
[[  14  200  -26  382 -314 -153  109  101 -316  -14  -12 -359 -414   67
    72  -85  270  340   58 -130  -10  -34  -20 -242 -110 -188 -523  -89
   -29]
 [  -1  118   60 -142   64 -131  341 -310  131   49  -76 -329  173 -230
   152  226   12   25 -178  204   18 -272 -139   -7  194   86  148 -100
  -156]
 [-246  153   24  271 -361 -246  -71  252 -194  101  130 -286 -193  353
   -51 -194  246  439  233  362  169 -292 -261 -138 -115  -74 -418   77
   -76]
 [ 364 -157  -68  -47 -116   56  361 -505 -244  136 -273 -350  130    5
   141  145  -14 -139  -89  -18 -211   23  189   24  163   28 -416   -5
  -259]
 [-123  -78   73   44   15 -133  220  -89  103  103   93  -84  390 -156
   128  222  -99  183 -172  188  160 -221 -107   55  269  345  250 -107
  -271]
 [ 253 -115  -75  139 -264  -12  229 -272 -305  140 -157 -219   22   63
   116  148  -20   29  -28 -161 -126   59  145  -51  146   15 -430  -42
  -180]
 [ -91   31   22   -6  -80 -220  165   25  -27   13   38  -31   -8 -128
    85  285  -75   46  -35 -203   60  -58  -85  -22  122   87   97 -141
   -13]
 [ 284 -369   13 -276  270   20  369 -410  -32   42 -122 -232  407   13
    70   91  -15 -253  -83  321 -126  -62  262  231  111  292 -114   35
  -404]
 [ 266 -105  130 -301 -150  -98 -253 -165  360 -221  -93  160 -411   56
  -131  118 -201 -402  149 -434 -254   27 -146   13 -205 -462 -210   37
   290]
 [ -81  155   47 -154  -61 -300   73   91   76 -149   13   21 -321 -157
    37  317  -49  -99   39 -388  -17  -33 -152  -68  -41 -155  108 -153
   211]
 [ -82 -207   70  -64   19  -89  125 -129   18  212   65 -270  418  264
   -49 -160   49  122   96  735  129 -348 -110  167   69  276 -174  133
  -370]
 [ -51 -250   54  118 -137 -221    8  463  -97 -172  109   43 -378   58
  -108 -176  141   12  121 -582   47  147  -59  -43 -323  -22 -428  -40
    68]
 [ -76 -200   71  -85  225  -42  267 -167   -1  317   17 -565  300  177
  -161 -513  158   31  174  855  163 -365 -109  235 -103  234 -444  105
  -322]
 [ 226   64   78   10   54  -61   11 -249  106 -230   30  -49   22   -5
   171  329   40   74 -108  257 -161 -119  215  -43  107  -29  146  -32
  -236]
 [ 170 -317  -33  208   33   76  420 -199 -279  259  -88 -458  259  -22
    25 -292  104   83  -70  154   31   -7  171  106   47  305 -567  -39
  -394]
 [-194 -100   62  222 -156 -187   24  205  -20  152  182  125   75  -90
   -10  131 -207  174   22 -273  196  -13 -146   13  141  208   34 -185
    -7]
 [-142   19   38  -46   93 -363   71  424 -140 -361  189  -10 -257  148
    58  159  333  133  100   40   29  -49  103  -46 -231   79   40  -10
  -121]
 [   3 -149  114  -11  158 -176  -85  119  114 -247  239  237  158   94
    71  311  -18   88   -5  228    4  -68  211   89   57  235  331  -31
  -255]
 [  77 -100   99  123  -61 -110 -245   26   66  -94  191  229   -3  190
   -12  192 -136   90  119  133  -39  -28  152   45   41   14   48  -29
  -113]
 [-152  -13   43  159 -162 -208   53  156  -45   95  114   44  -67 -100
    -2  144 -146  124   29 -310  136  -10 -142  -25   86   89  -24 -181
    57]
 [  37  113   68  216 -245 -133 -222   33  -43  -45  107  -14 -272  222
   -30   50   12  195  191  107  -48  -86   -2 -104  -61 -223 -231  -11
    14]
 [-117 -201  194 -218    8 -216 -119  193  475 -157  132  266 -111 -190
  -123  111 -242 -208    9 -480   71  -50 -326   79 -101  -32  192  -92
   208]
 [-119   67   74 -164  103 -401  -27  445  -22 -457  175   53 -468  135
    -4  153  314   -4  167 -106  -29  -29   45  -60 -345 -101   43   -4
    56]
 [-200 -137  130  -87    9 -264  -86  238  226  -70  214  311   34  -70
   -56  258 -237  -44   56 -249  135  -49 -162   92   44  144  300 -125
    76]
 [ -97  118   37  -74  -99 -282   92  117    9  -86   27    5 -285 -144
    31  272  -47  -38   35 -395   12  -21 -152  -68  -16  -99   43 -153
   172]
 [ -93  -21   43  122  -80  -97  289 -130    4  182   26 -236  298 -175
   123  129  -59  212 -167  112  142 -204 -147   -1  252  262   48 -119
  -228]
 [  33 -125  -61  344 -287 -117  159  154 -417  108   16 -162 -142  123
    28  -63  101  220   80 -272   35  116   93  -85  -26   87 -530  -74
  -134]
 [ -90   15   67  -45   22 -138  255 -174  117   82   29 -194  303 -151
   126  218  -40  124 -149  242  103 -265 -149   31  236  229  200  -81
  -218]
 [ 291 -238   51 -205 -230  -69 -119 -146  125  -90 -144  148 -329   63
  -108  110 -228 -397  135 -628 -239  156  -62   31 -141 -335 -381   10
   221]
 [-210 -240  130   87 -156 -192  -67  312  196   63  171  214  -54 -137
  -137  -26 -242    4   45 -545  195   11 -311   49  -40  110  -44 -141
   142]
 [-156 -135   99   96 -189 -196  -28  243  129   52  119  141 -153 -161
   -94   32 -204    4   43 -573  137   32 -271   -5  -31    5  -87 -156
   181]
 [ 158  280   80  325 -118  -20   23 -206   25 -124   19 -365 -200  -39
   156    5  227  362 -103  316  -87 -205   59 -214   12 -193 -179  -72
  -191]
 [ 220  -94  222   32   45  -53 -332   57  459 -397  145  269 -393 -119
   -72   60 -117 -118    2 -376 -162   75   47  -24 -212 -293   31  -97
   144]
 [-205 -145  123  -41   -7 -259  -72  268  192  -46  221  285   34  -77
   -63  229 -221  -14   52 -266  155  -34 -164   85   43  162  265 -127
    62]
 [  55  -87   88 -196  260   -1  384 -452  199  225  -88 -397  374 -259
    34  -19 -113 -130 -134  387   51 -266  -90  184  185  213   30  -97
  -223]
 [ 156  211  175  163  -77 -130 -263  129  271 -424   97   14 -715 -125
   -22   -2  116   56   36 -399 -162   31  -12 -211 -309 -498 -159 -126
   236]
 [  50  -66  158  -17 -209 -129 -375   72  299 -124  109  199 -311  167
  -160   -9 -160  -71  210 -155  -60  -64 -183   -6 -169 -311 -178   31
   191]
 [  73  112   68 -282   43 -282 -119   20   89 -357   51  122 -288  182
    42  395   61 -137  150   77 -171  -84   91  -15 -114 -209  167   32
    42]
 [ -21  -88   63 -171  223  -78  299 -209   -2  201  -45 -592  174  141
  -101 -393  217  -19  138  769   78 -354  -96  171 -120  115 -398  100
  -276]
 [-156  -83   82  -54  -14 -266   22  213  101  -68  149  196  -61 -122
   -12  259 -164  -46   39 -360  100    8 -112   40   28  103  190 -155
    98]
 [  47 -125   87 -349  114 -298 -138  153  132 -368  115  290 -188  185
   -28  362  -24 -247  174  -81 -135    6  112   93 -153  -69  199   36
    38]
 [ -66   87  -10   82   33 -257  340  217 -248 -241   40 -391 -173   21
   165   22  491  269  -69  133   28 -122   78 -130 -155  110 -184  -18
  -268]
 [ 108  -47   75 -231  292   21  425 -534  174  279 -150 -527  278 -267
   -10 -126  -86 -201  -84  417    9 -271  -86  190  122  113 -118  -96
  -164]
 [  93   89  201  212 -124  -95 -336  176  344 -327  138   43 -609  -76
  -108 -161   57   96   70 -345  -88  -10 -123 -170 -314 -435 -231  -88
   218]
 [-127   75   73 -112  -45 -282   28  110  102  -82   91   97 -161  -99
    15  306 -109  -49   53 -254   42  -65 -141  -10   25  -31  185 -139
   131]
 [ 214   77   70  103   28   98  154 -480   34  235 -134 -653  -31   58
   -67 -415  125   71   85  643  -72 -297  -28   22  -63 -185 -582   20
  -187]
 [  46  113  145  -43  100 -254 -157  262  207 -496  161  134 -530  -65
    11  178  149  -24   49 -277 -113   31   73 -101 -279 -247  120 -102
   132]
 [-168   23   70   60 -151 -244  -16  172   44   39  124   92 -124  -62
   -29  174 -153   61   79 -276  111  -49 -182  -20   35   -1   35 -146
   123]
 [ 128   52  125   61  138 -165 -156  102  141 -397  192  189 -265  -44
    76  293   36   42    0  -72 -120   44  258  -45  -85  -87  223 -125
   -38]
 [  84  107   85 -328   49 -302 -168   53  155 -406   53  160 -397  154
     3  369   52 -203  185  -42 -191  -56   56  -19 -190 -293  148   25
   136]
 [ 368 -267  -18 -218   77   56  304 -544  -64   88 -199 -215  341   22
   115  213 -106 -239  -90  202 -199  -35  232  159  200  141 -167   25
  -332]
 [ -69   94    6   65  -92 -173  327  -69  -73   44  -31 -253   24 -229
   153  209   42  146 -162 -145   71 -115 -123  -82  152  109    8 -164
  -101]
 [  26  101   42  123 -217 -123  -41 -113  -49   19   22 -207  -27  224
    60   64  108  245   82  381  -18 -241  -63  -85   39  -82 -196   56
  -173]
 [ -33  -77   62 -147  130 -171  198  -66   34  -80   59 -225  237  114
    87   91  176   92  -27  530   30 -275   13   73   31  218   61   71
  -341]
 [ -79  116  101  217 -244 -218 -212  324   24 -167  138  -47 -566  116
  -114 -168  148  174  205 -239   14  -41 -172 -163 -305 -322 -372  -35
   187]
 [-154  -93   68  158 -241 -189 -230  196  -64   99  209   90   45  394
   -98   -5  -40  232  269  325  120 -176  -96   35   -8   60 -172   77
  -112]
 [-122  201   32  -11   51 -375  122  371 -158 -403  114 -189 -464   88
    88  103  460  185   74   10   -8  -87   59 -160 -290  -92  -60  -27
   -47]
 [ 175  126  112  188   83 -108 -136    0   95 -354  155   79 -279  -68
   115  258   61  137  -41  -14 -146   28  280 -101  -42 -131  135 -143
   -76]
 [  75  224    9 -299  154 -171  489 -371   73  -95 -198 -471  -39 -341
   208  297  144 -115 -221   39  -95 -222  -96  -47   98  -43  120 -133
   -83]
 [  65 -193   83 -126  319   39  439 -424  144  295  -74 -422  425 -292
     7 -131 -128 -137 -132  344   76 -205  -30  228  176  304  -63 -133
  -265]
 [  75 -133  159  313 -147  -36 -420  110  167  -61  259  308 -109  172
  -101   14 -213  154  166   -9   -4   23   88   10  -23  -77  -83  -66
   -15]
 [ -77  169   32  -60  -58 -201  251 -129   43  -18  -24 -223   15 -187
   154  293   32  100 -126   19   36 -213 -162  -73  151   34  147 -117
   -70]
 [-112    9   15  326  -84 -164  236  233 -253  -49  121 -357  -37   73
   103 -142  373  433  -43  213  133 -134   30 -116  -73  202 -290  -31
  -326]
 [ 267   -3  -73  176 -316  -23  153 -250 -317   90 -172 -223 -194   56
    91  123   -8   23   33 -266 -170   93  120 -108   71 -157 -506  -64
   -51]
 [ 156 -212   32 -209   -6 -153  -76 -111    0 -112   47  255  119  233
    25  395 -173 -185  124   64 -136   10  189  133   91   65   98   44
  -131]
 [ 174   22  -63  325 -362  -18  204 -179 -355  167 -129 -365 -124   61
   105  -27   90  221   -8 -122  -60   -1   38 -156   79  -76 -578  -60
  -142]
 [ -83 -476  181  291 -162  -33 -519  243  189  138  409  546  346  385
  -211  -48 -408  180  258  223  165  -18   34  212   90  277   -2   39
  -179]
 [   5  -66  144  157 -259 -119 -388  149  167  -50  164  177 -280  227
  -165  -82 -122   85  238  -82   -8  -54 -136  -31 -151 -240 -256   18
   130]
 [-126   56   68   18 -198 -253   21  188   65  -28   43    9 -336 -145
   -43  103  -86  -17   61 -532   60   -8 -266  -80  -78 -146 -109 -155
   246]
 [ 239  106   88   98   13  -62  -89 -185   92 -246   60   14 -151   -5
   127  288   11   87  -42  107 -175  -35  235  -76   42 -135   84  -81
  -125]
 [ 379 -165   53 -523  492   19  355 -629  149  -29 -211 -412  206  -31
     8   18   36 -470    5  595 -247 -178  260  281  -32   31  -99   57
  -274]
 [ 142  -76   29  -59  209   85  517 -545   25  406 -206 -649  221 -327
   -22 -270  -79 -153  -93  244   25 -186  -64  153  125  118 -369 -150
  -158]]

[  51   70   15   33  -27  108   44  -77    8  -77 -118   25  302  198
   49  122  135  145    0   39  -19   12  -14   57  127  203  104  -74
  144 -269   57] : 33
[-139  -57  -81   22 -377 -129   43 -430 -170  164  -23  315  285  162
  178  104 -694  -77  333  527   -7 -152  -97   48 -223   35   95 -602
  175  157 -139] : 70
[ 368  -70  -75 -249  -21   55  222 -146 -223   50  365 -231   -3 -325
 -109  228 -120  284 -439  124  287 -201 -371 -223  -60   19  -43  125
  146 -170 -337] : 49
[  73  -39    9 -102  144  175  -62  216 -204    4   85 -446 -126 -371
 -195   97   34  203 -429  -87  242   74 -411  204   15  -58 -146  202
 -264 -327 -133] : 41
[  98  368   33 -119  -34  200   86  106  -12  151   19   53  152  -22
  361  -33  -66  183   78  189   35   65   42  -54 -149   18   17 -219
  220    3 -252] : 50
[  65  184  -33   27  155  180   34  192  124  -14    1  -47   99   25
  114    9  409  107 -114 -172   71  141 -104   40  366  145   -7   96
   35 -224   92] : 19
[-163  -31    8   78  -11  137 -131  101   -6  -42 -145 -201   -1  -49
 -162    9  -83    3   27 -108   89  160  -97  187   20  -47  -43  -80
 -338 -136  -33] : 62
[ 295   67   -6 -303   76   82  113  138  -11  -14   56 -324   54 -187
  105  215  232  176 -357  -90   91  -41 -143  -83  203  -69   53  363
   70 -386  -86] : 6
[ 143  331  101 -204  101  276  -36  414   11    9  -55 -506  -86 -299
   78  -34  214  200 -233 -206   89  249   11   78  -66 -197  -43  305
 -235 -317 -221] : 14
[-200  286 -158  -31 -412 -152   18  -59  208  174   13   28    9  -52
  352 -178 -357 -428  490   62  -62  196  108    1  191 -325   75 -169
 -228  212    4] : 65
[-105   32 -134   95 -517 -141  128 -420  150  -39   29  138  202  172
  -39  -26 -449 -253  492   93  -14   23  172 -192   16  -83  171 -329
 -100  200  -91] : 67
[  50  347    2  275   22  219   56  -72  176   -6  156  124   19  120
  -81 -182  303  189   93 -194  114  306  292 -238   -7  177  -12  -65
 -120  141 -233] : 60
[ 340  296  139 -292   60  295  111  214 -180   16   46 -385   95 -255
  120  104   80  440 -342   66  116   24  -60  -23 -301  -29    3  157
  142 -361 -375] : 7
[  68  -27  -56   59  255   72  -74  -35 -157  209  251  -11 -209 -202
  -63   72  118  226 -404   27  237   90 -206  -27   31   54 -162  117
 -186    2 -235] : 46
[ 299  -32  -40 -257   76   59  143   36  -47  -23  108 -250   87 -154
   29  251  192  194 -381  -48  136 -117 -244 -106  231   17   43  290
  135 -361  -71] : 44
[-102 -295    9   82 -121  255   58  -25    0 -312 -244 -110  361  186
 -406  185 -206  116  138  -71  153 -142 -301   94   23  272   42 -452
   61 -247   36] : 12
[-121  -71 -129   62 -350  -89  103 -358  124   42  -18  275  206  215
   43   59 -442 -171  422  169   18  -85   79 -208   13   11  119 -453
   46  244 -116] : 36
[-184  109 -149  135 -765 -401   86 -680  -12    0  -55  246  482  337
  201   15 -594 -417  613  435 -263   -8  121  155   96  -34  323 -344
   40  -32  235] : 21
[ 136 -130  108  -19  308  449   44  214 -111 -146  -87 -144  176   13
 -253  204  198  505 -326  -86  270  -89 -309    4  -86  346  -94 -188
  179 -304 -198] : 53
[ -96  333  -65 -141 -241  -17   34   50   77  273  -39  124   75  -37
  527  -96 -349 -182  349  254  -57   90   77    3  -16 -222   48 -294
   48  184 -146] : 3
[ 306  123  -95 -268  -17   79  227   -7  -24  156  332  -80  -38 -276
  176  102  -47  156 -221   78  222 -108 -193 -311   51  -68  -39   62
  196   17 -331] : 8
[-295   70 -227   46 -778 -489   28 -550  129   83 -122  196  328  246
  325  -12 -659 -666  715  336 -285   30  136  153  284 -272  308 -273
 -139   83  297] : 71
[-154   40  -50  175  151   63 -107 -132   75  302   21  447  -81  169
  196  -16  -62   70  122  127   77  115  198 -183  -58   62  -68 -338
  -78  387 -282] : 69
[-116  -52  -43  106 -212    3  -49 -192 -238  -11   21 -112  139  -68
 -163   44 -354   16   10  213   96   32 -298  282 -101   49  -17 -219
 -167 -164  -23] : 16
[ 346  -75  -30 -303   52   72  173   51  -21  -83   90 -343   86 -172
  -42  298  207  206 -404 -118  138 -143 -210 -162  221  -17   63  359
  115 -406  -96] : 42
[ -88  -22  -77  -85  -46  -57  -39   -1   72  107 -145   51  118   81
  261  125  -56 -132   83   67  -44    6  -60   79  278  -74   74  -53
  -10  -99   96] : 51
[-144  -67  -55  112 -519   39  150 -325  140 -232 -188   98  442  329
 -186   44 -464 -142  565   72  -21  -77   80  -81  -54  118  197 -559
   68   23   -6] : 55
[  16 -134   57   10 -231  272  155  -80   33 -334 -236 -102  455  237
 -304  170 -209  181  216  -32   86 -152 -112  -36 -102  256  123 -436
  199 -245  -64] : 10
[-186   90  -55  279  163   12 -175 -175   23  325   88  402 -162  119
  136  -82    8   55   48  107   71  232  214  -87  -41   51  -98 -202
 -245  361 -241] : 57
[ -38 -166  -57  -23  145   89    0   -1   56   62 -133  207  191  189
  140  217   54   79  -24   71   61 -123 -167  -16  264  181   26 -235
  189  -79   47] : 1
[ 495 -106  -29 -497 -265   25  312  -59   13 -197  185 -672   -8 -376
 -283  310 -133  158 -331 -214  205 -203  -68 -456  -77 -303  128  468
  -60 -336 -403] : 52
[ 184  284   99  159   81  285   50  -51 -121  -78  119  -85  147   26
 -159  -28  275  435 -216  -22  127  185   58  -23 -203  284  -14   18
   24 -216 -245] : 17
[-220 -139 -118  176   61  -13 -115 -138  170  209    8  312 -153  119
   11    4 -124 -112  173  -45  115  106  127 -195  123  -45  -68 -249
 -286  378 -171] : 31
